Here is a tiny trained network, its code and every weight. The questions are about switching its units off for an input and a class, where a switched-off unit gives its printed mean instead of its output.

import numpy as np


def w(rows, s, z=0):
    codes = np.array(rows[::2]) - 128.0
    scale = np.full(codes.shape[1], s)
    scale[-1] = z or s
    return codes * scale


def norm(h):
    return h / np.sqrt((h * h).mean(-1, keepdims=True) + 1e-5)


def f(y):
    return np.maximum(y, 0)


def log_softmax(a):
    a = a - a.max(-1, keepdims=True)
    return a - np.log(np.exp(a).sum(-1, keepdims=True))


def net(x, mask):
    res = np.array(x, float).reshape(1, 2) / 4 @ E
    u = 0
    for l in range(4):
        y = f(norm(res) @ A[l][:, :-1].T + A[l][:, -1])
        res = res + np.where(mask[u : u + 10], y, B[l][:, -1]) @ B[l][:, :-1]
        u += 10
    return log_softmax(norm(res)[-1] @ U[:, :-1].T + U[:, -1])


A, B = {}, {}
E = w([
[150,2,112,228],'x0',
[43,46,126,128],'x1',
],0.0082)
A[0] = w([
[87,250,131,11,56],'0.n0',
[124,187,105,161,38],'0.n1',
[103,124,108,59,18],'0.n2',
[155,137,122,102,107],'0.n3',
[124,92,121,133,15],'0.n4',
[75,107,120,106,197],'0.n5',
[69,127,120,136,120],'0.n6',
[212,93,129,167,2],'0.n7',
[175,61,132,246,111],'0.n8',
[22,93,110,107,123],'0.n9',
],0.011,0.0019)
B[0] = w([
[110,182,1,97,246],'0.n0',
[72,124,152,118,145],'0.n1',
[139,141,132,182,155],'0.n2',
[121,123,167,111,144],'0.n3',
[120,160,85,82,140],'0.n4',
[162,135,176,97,165],'0.n5',
[121,122,156,119,153],'0.n6',
[134,104,136,201,166],'0.n7',
[165,79,65,149,203],'0.n8',
[108,118,203,107,185],'0.n9',
],0.035,0.012)
A[1] = w([
[185,133,50,210,99],'1.n0',
[136,128,116,134,116],'1.n1',
[140,145,148,144,129],'1.n2',
[166,124,64,198,37],'1.n3',
[121,128,117,139,48],'1.n4',
[178,135,144,151,165],'1.n5',
[88,203,186,186,83],'1.n6',
[180,181,134,139,170],'1.n7',
[170,251,36,132,180],'1.n8',
[99,128,108,162,3],'1.n9',
],0.019,0.002)
B[1] = w([
[195,162,128,155,218],'1.n0',
[132,134,137,134,140],'1.n1',
[124,131,138,125,131],'1.n2',
[174,165,120,141,196],'1.n3',
[127,120,136,125,133],'1.n4',
[91,125,139,146,145],'1.n5',
[156,147,143,63,138],'1.n6',
[76,90,153,161,141],'1.n7',
[1,150,136,202,248],'1.n8',
[151,126,155,87,139],'1.n9',
],0.044,0.018)
A[2] = w([
[129,92,116,112,96],'2.n0',
[112,61,114,121,132],'2.n1',
[78,154,7,128,170],'2.n2',
[173,130,102,154,117],'2.n3',
[114,59,133,101,255],'2.n4',
[61,172,6,115,198],'2.n5',
[165,124,100,172,87],'2.n6',
[157,124,104,164,82],'2.n7',
[169,115,40,174,99],'2.n8',
[52,138,54,141,124],'2.n9',
],0.019,0.0016)
B[2] = w([
[128,93,141,121,134],'2.n0',
[136,79,127,113,140],'2.n1',
[105,35,254,196,232],'2.n2',
[168,160,98,152,182],'2.n3',
[152,118,62,120,150],'2.n4',
[100,113,236,197,254],'2.n5',
[172,165,104,158,182],'2.n6',
[161,157,110,154,171],'2.n7',
[202,201,122,161,202],'2.n8',
[55,145,129,170,241],'2.n9',
],0.031,0.013)
A[3] = w([
[138,182,132,126,106],'3.n0',
[66,192,165,78,186],'3.n1',
[18,49,57,194,36],'3.n2',
[117,42,74,107,132],'3.n3',
[140,218,97,69,142],'3.n4',
[138,76,155,155,186],'3.n5',
[115,75,3,75,5],'3.n6',
[88,72,122,104,146],'3.n7',
[187,121,120,96,174],'3.n8',
[140,242,162,30,13],'3.n9',
],0.014,0.0023)
B[3] = w([
[161,68,137,200,159],'3.n0',
[150,53,234,146,208],'3.n1',
[140,251,84,6,255],'3.n2',
[62,72,43,176,148],'3.n3',
[130,43,143,153,168],'3.n4',
[128,189,66,102,164],'3.n5',
[118,75,233,89,144],'3.n6',
[168,174,95,142,155],'3.n7',
[114,85,74,163,181],'3.n8',
[175,180,198,29,167],'3.n9',
],0.023,0.0089)
U = w([
[81,190,17,41,2],'0',
[232,147,61,211,189],'1',
[29,169,170,205,185],'2',
[145,84,224,29,121],'3',
[149,7,36,63,135],'4',
[124,129,100,88,2],'5',
],0.019,0.0097)

Each question gives the input, the list of numbers given to net, and the class t.
The units are the neurons (one row each of A and B). Each row of codes is followed by its name. A weight is (code - 128) times the scale printed after its matrix; where a second scale follows, it is the last column's (A, B and U).
mask holds one flag per neuron, layer by layer. A switched-off neuron (its flag False) gives its mean, the last column of its row in B, instead of its output. The means were averaged over made-up inputs and are rounded, as every weight is.
A unit's drop is (log p(t) with every unit on - log p(t) with that unit switched off) / (log p(t) with every unit on - log p(t) with every unit switched off).
The circuit of an input: a set's keep is (log p(t) with only the set's units on - log p(t) with every unit switched off) / (log p(t) with every unit on - log p(t) with every unit switched off). Starting from the 12 units with the biggest drops (on a tie, the unit counted first), units are removed one at a time, each time the one whose removal leaves the highest keep (on an exact tie, the one counted first), for as long as the keep stays at least 0.8.
circuit, biggest first: the units of the circuit, biggest drop first
unit that matters most: the unit with the biggest drop
k most important neurons: the k neurons with the biggest drops, biggest first
k most important neurons of layer l: the k neurons of layer l with the biggest drops, biggest first
drop of u: that unit's drop, to one decimal
input [5,6], class 1: circuit, biggest first	[1.n8, 0.n0]
input [5,7], class 4: 2 most important neurons of layer 0	[0.n0, 0.n9]
input [2,7], class 4: 3 most important neurons	[1.n8, 0.n0, 1.n0]
input [1,7], class 4: 3 most important neurons of layer 2	[2.n5, 2.n4, 2.n9]
input [4,4], class 1: 2 most important neurons	[0.n8, 1.n8]
input [8,7], class 1: unit that matters most	0.n8
input [0,7], class 3: 2 most important neurons	[0.n9, 0.n8]
input [1,-5], class 1: 2 most important neurons	[0.n9, 0.n0]
input [0,4], class 3: 2 most important neurons	[0.n8, 1.n8]
input [0,1], class 3: 2 most important neurons	[1.n8, 0.n0]
input [-3,6], class 3: 2 most important neurons	[0.n9, 1.n8]
input [4,8], class 4: drop of 1.n0	0.5
input [-1,3], class 3: drop of 1.n8	0.2
input [3,6], class 4: drop of 1.n8	0.9
input [2,-7], class 1: unit that matters most	0.n0
